Below is a small trained network, with its code and all its weights. Each question gives an input and a target symbol and asks what happens when units are switched off, that is, made to give their printed mean instead of their output.

import numpy as np


def w(rows, s, z=0):
    codes = np.array(rows[::2]) - 128.0
    scale = np.full(codes.shape[1], s)
    scale[-1] = z or s
    return codes * scale


def norm(h):
    return h / np.sqrt((h * h).mean(-1, keepdims=True) + 1e-5)


def f(y):
    return np.maximum(y, 0)


def softmax(a):
    e = np.exp(a - a.max(-1, keepdims=True))
    return e / e.sum(-1, keepdims=True)


def log_softmax(a):
    a = a - a.max(-1, keepdims=True)
    return a - np.log(np.exp(a).sum(-1, keepdims=True))


def net(x, mask):
    ids = ['ΓΠΣΩαβεζηθλμξτψ'.index(c) for c in x.split()]
    T = len(ids)
    res = E[ids] + P[:T]
    r = norm(res)
    for j in range(3):
        rows = slice(2 * j, 2 * j + 2)
        q, k, v = (r @ M[0][rows].T for M in (Q, K, V))
        z = softmax(np.where(np.tri(T) > 0, q @ k.T / 2**0.5, -1e9)) @ v
        o = O[0][rows]
        res = res + np.where(mask[j], z, o[:, -1]) @ o[:, :-1]
    y = f(norm(res) @ A[0][:, :-1].T + A[0][:, -1])
    res = res + np.where(mask[3:7], y, B[0][:, -1]) @ B[0][:, :-1]
    return log_softmax(norm(res)[-1] @ U[:, :-1].T + U[:, -1])


Q, K, V, O, A, B = {}, {}, {}, {}, {}, {}
E = w([
[85,190,116,76,115],'Γ',
[102,172,120,81,86],'Π',
[102,158,107,101,140],'Σ',
[70,189,129,140,138],'Ω',
[83,140,140,113,117],'α',
[90,103,162,90,140],'β',
[253,208,129,197,250],'ε',
[103,127,147,93,101],'ζ',
[105,118,156,97,168],'η',
[92,119,136,83,118],'θ',
[92,161,120,110,111],'λ',
[96,145,119,93,118],'μ',
[82,112,149,101,157],'ξ',
[127,91,177,68,116],'τ',
[98,135,125,98,170],'ψ',
],0.021)
P = w([
[108,36,49,169,53],'0',
[4,163,157,86,90],'1',
[35,180,148,66,96],'2',
[52,197,140,69,120],'3',
[67,210,137,71,143],'4',
[74,209,151,50,145],'5',
[80,210,156,48,152],'6',
[91,203,179,30,155],'7',
[96,214,177,42,162],'8',
[101,219,183,48,160],'9',
[110,203,188,40,164],'10',
[114,189,206,44,151],'11',
],0.012)
Q[0] = w([
[155,113,121,169,166],'h0',
[74,108,131,32,122],'h0',
[96,192,82,112,179],'h1',
[3,157,223,17,72],'h1',
[120,158,109,138,141],'h2',
[126,80,9,129,104],'h2',
],0.012)
K[0] = w([
[175,154,111,126,135],'h0',
[68,91,52,122,75],'h0',
[176,102,93,84,88],'h1',
[254,216,168,112,152],'h1',
[144,94,111,176,163],'h2',
[102,166,149,71,125],'h2',
],0.014)
V[0] = w([
[66,99,80,107,81],'h0',
[128,102,157,189,96],'h0',
[209,52,71,252,79],'h1',
[69,129,97,72,104],'h1',
[121,130,214,138,27],'h2',
[28,31,107,122,92],'h2',
],0.017)
O[0] = w([
[90,166,160,227,97,211],'h0',
[171,215,92,125,160,128],'h0',
[119,134,39,186,142,1],'h1',
[61,169,215,217,52,167],'h1',
[96,167,104,186,249,128],'h2',
[180,169,43,159,97,212],'h2',
],0.013,0.03)
A[0] = w([
[127,123,134,145,138,26],'n0',
[134,136,140,251,55,69],'n1',
[133,112,97,250,89,230],'n2',
[119,186,162,135,111,1],'n3',
],0.017,0.0033)
B[0] = w([
[190,139,119,142,104,128],'n0',
[95,68,148,56,111,248],'n1',
[1,182,178,131,110,182],'n2',
[170,30,145,225,156,225],'n3',
],0.016,0.015)
U = w([
[53,144,171,113,107,254],'Γ',
[146,121,208,111,143,133],'Π',
[187,42,177,153,119,19],'Σ',
[156,105,167,107,172,41],'Ω',
[137,163,112,201,177,19],'α',
[167,166,110,163,172,70],'β',
[118,3,68,110,138,192],'ε',
[135,148,128,190,208,31],'ζ',
[166,176,70,112,97,116],'η',
[155,68,121,193,175,43],'θ',
[145,70,124,188,184,48],'λ',
[143,41,115,186,161,41],'μ',
[169,174,96,155,122,55],'ξ',
[115,160,131,78,211,81],'τ',
[177,84,99,80,59,10],'ψ',
],0.015,0.0052)

Each question gives the input, a string of symbols that net reads in full, and the target symbol t.
The units are the heads (2 rows each of Q, K, V and O) and the neurons (one row each of A and B). Each row of codes is followed by its name. A weight is (code - 128) times the scale printed after its matrix; where a second scale follows, it is the last column's (O, A, B and U).
mask holds one flag per unit, heads first, then neurons. A switched-off unit (its flag False) gives its mean, the last column of its rows in O or B, instead of its output. The means were averaged over made-up inputs and are rounded, as every weight is.
A unit's drop is (log p(t) with every unit on - log p(t) with that unit switched off) / (log p(t) with every unit on - log p(t) with every unit switched off).
The circuit of an input: a set's keep is (log p(t) with only the set's units on - log p(t) with every unit switched off) / (log p(t) with every unit on - log p(t) with every unit switched off). Starting from all 7 units, units are removed one at a time, each time the one whose removal leaves the highest keep (on an exact tie, the one counted first), for as long as the keep stays at least 0.8.
units of the circuit, in order: the units of the circuit, biggest drop first
most important unit: the unit with the biggest drop
top k neurons: the k neurons with the biggest drops, biggest first
heads that matter: for each layer, one digit per head in row order, 1 if its drop is at least 0.15 and else 0, layers parted by /
drop when u is switched off: that unit's drop, to one decimal
input ψ Σ ψ ε ξ Π ζ, target ψ: units of the circuit, in order	[h2, h1, n2]
input ψ β ε λ τ Ω Ω ξ τ η ψ η, target ψ: top neuron	[n3]
input ε ε ε, target ε: units of the circuit, in order	[h1, h0]
input ψ β θ η ζ ζ ε τ θ Σ τ, target ψ: heads that matter	011
input ζ ζ ε τ Π ψ, target ζ: units of the circuit, in order	[h1, n1]
input η η ψ η Σ ξ ε τ ξ θ ψ, target η: units of the circuit, in order	[h1, n3, n1]
input η ψ ε λ τ, target η: units of the circuit, in order	[h1, n3, n1]
input τ α Π ψ ε λ β β ζ η β, target τ: top 2 neurons	[n3, n1]
input Σ Π ζ η ε η Π, target Σ: units of the circuit, in order	[h2, n2, h1, n1]
input Σ ξ Σ Σ Π τ ε Π τ ψ ψ, target Σ: units of the circuit, in order	[h2, n2, h1, n1]
input ψ ε Ω η ζ η τ τ ξ η ζ ψ, target ψ: top 3 neurons	[n2, n3, n1]
input τ β ψ Ω ε Σ Γ τ τ, target τ: units of the circuit, in order	[h1, n3, h2, n1]
input η μ β λ μ ψ ε θ, target η: top 3 neurons	[n3, n1, n2]
input Σ Σ Γ ε Π α Ω λ Σ, target Σ: most important unit	h2
input η ε η η τ ψ Π, target η: top 3 neurons	[n1, n3, n2]
input η ψ ψ ξ ε, target η: top 2 neurons	[n3, n1]
input τ μ Σ ε ξ β ψ Ω Ω Σ ζ, target τ: top 3 neurons	[n3, n1, n2]
input η η θ η ξ β β ζ ε, target η: drop when n3 is switched off	0.5
input ε η ζ μ ξ β η η ψ Σ, target ε: drop when h1 is switched off	0.7
input ψ ξ Σ Ω λ α θ ε η Σ, target ψ: drop when h2 is switched off	0.9
input ε ξ Σ ξ Π μ η ξ ξ, target ε: units of the circuit, in order	[h1]
input ψ Σ Ω τ μ η η η ε μ τ Π, target ψ: top 2 neurons	[n2, n3]
